Here is a tiny trained network, its code and every weight. The questions are about switching its units off for an input and a class, where a switched-off unit gives its printed mean instead of its output.

import numpy as np


def w(rows, s, z=0):
    codes = np.array(rows[::2]) - 128.0
    scale = np.full(codes.shape[1], s)
    scale[-1] = z or s
    return codes * scale


def f(y):
    return y / 2 * (1 + np.tanh(0.7978845608 * (y + 0.044715 * y**3)))


def log_softmax(a):
    a = a - a.max(-1, keepdims=True)
    return a - np.log(np.exp(a).sum(-1, keepdims=True))


def net(x, mask):
    res = np.array(x, float).reshape(1, 7) / 4 @ E
    y = f(res @ A[0][:, :-1].T + A[0][:, -1])
    res = res + np.where(mask, y, B[0][:, -1]) @ B[0][:, :-1]
    return log_softmax(res[-1] @ U[:, :-1].T + U[:, -1])


A, B = {}, {}
E = w([
[159,96,112,136,130,147,39,101,118,207],'x0',
[82,120,87,66,134,142,111,160,110,89],'x1',
[153,216,162,113,210,208,96,204,193,70],'x2',
[101,104,155,131,189,133,95,151,188,84],'x3',
[122,212,99,42,156,10,158,156,82,178],'x4',
[143,84,133,122,104,128,139,107,131,131],'x5',
[177,133,254,109,96,100,78,108,11,40],'x6',
],0.0092)
A[0] = w([
[106,126,47,147,146,176,131,120,176,209,2],'n1',
[130,104,118,109,92,181,86,136,185,191,139],'n2',
[150,153,123,111,123,74,170,158,137,96,37],'n3',
[168,154,150,120,153,61,158,125,102,84,112],'n4',
[140,131,25,114,134,96,234,167,251,188,225],'n5',
[170,123,143,104,131,72,162,139,117,79,29],'n6',
],0.011,0.0043)
B[0] = w([
[56,126,169,75,111,125,170,85,211,166,188],'n1',
[97,153,117,130,238,187,181,118,89,205,168],'n2',
[100,138,236,21,150,206,137,91,243,159,148],'n3',
[98,124,105,130,100,133,193,198,186,80,161],'n4',
[195,100,103,159,119,88,66,179,61,70,253],'n5',
[102,163,242,146,117,150,48,2,197,229,145],'n6',
],0.0089,0.02)
U = w([
[243,52,35,237,158,154,65,134,80,140,218],'0',
[228,111,143,115,48,35,104,116,181,49,181],'1',
[72,97,131,91,131,138,202,48,253,248,3],'2',
],0.0057,0.0042)

Each question gives the input, the list of numbers given to net, and the class t.
The units are the neurons (one row each of A and B). Each row of codes is followed by its name. A weight is (code - 128) times the scale printed after its matrix; where a second scale follows, it is the last column's (A, B and U).
mask holds one flag per neuron, in row order. A switched-off neuron (its flag False) gives its mean, the last column of its row in B, instead of its output. The means were averaged over made-up inputs and are rounded, as every weight is.
A unit's drop is (log p(t) with every unit on - log p(t) with that unit switched off) / (log p(t) with every unit on - log p(t) with every unit switched off).
The circuit of an input: a set's keep is (log p(t) with only the set's units on - log p(t) with every unit switched off) / (log p(t) with every unit on - log p(t) with every unit switched off). Starting from all 6 units, units are removed one at a time, each time the one whose removal leaves the highest keep (on an exact tie, the one counted first), for as long as the keep stays at least 0.8.
circuit, biggest first: the units of the circuit, biggest drop first
most important unit: the unit with the biggest drop
k most important neurons: the k neurons with the biggest drops, biggest first
drop when u is switched off: that unit's drop, to one decimal
input [0,7,-1,-3,-3,3,-8], class 0: most important unit -> n5
input [-7,-8,2,-2,4,-3,-8], class 1: circuit, biggest first -> n5, n1, n3
input [-7,4,-8,-1,6,-5,-4], class 1: circuit, biggest first -> n5, n3
input [-3,-6,-1,1,2,-1,2], class 2: 2 most important neurons -> n5, n6
input [-2,7,6,-6,4,-3,7], class 2: 2 most important neurons -> n5, n6
input [-1,0,-7,1,8,-5,1], class 2: 3 most important neurons -> n3, n5, n6
input [-8,5,6,6,-4,-1,-4], class 0: circuit, biggest first -> n1, n5
input [-8,3,8,7,2,-7,-7], class 1: 4 most important neurons -> n5, n3, n2, n1
input [2,1,8,8,5,6,-7], class 0: 2 most important neurons -> n5, n2
input [-3,-5,-8,7,-6,6,-8], class 0: 2 most important neurons -> n5, n3
input [0,2,2,1,6,0,1], class 2: 2 most important neurons -> n5, n3
input [-5,0,-6,0,-1,6,-8], class 0: drop when n5 is switched off -> 2.8
input [-4,-7,2,6,7,5,5], class 2: drop when n6 is switched off -> 0.1
input [-2,-6,2,7,1,-6,5], class 2: circuit, biggest first -> n5
input [-7,-1,4,-1,6,-8,4], class 2: drop when n5 is switched off -> 0.2
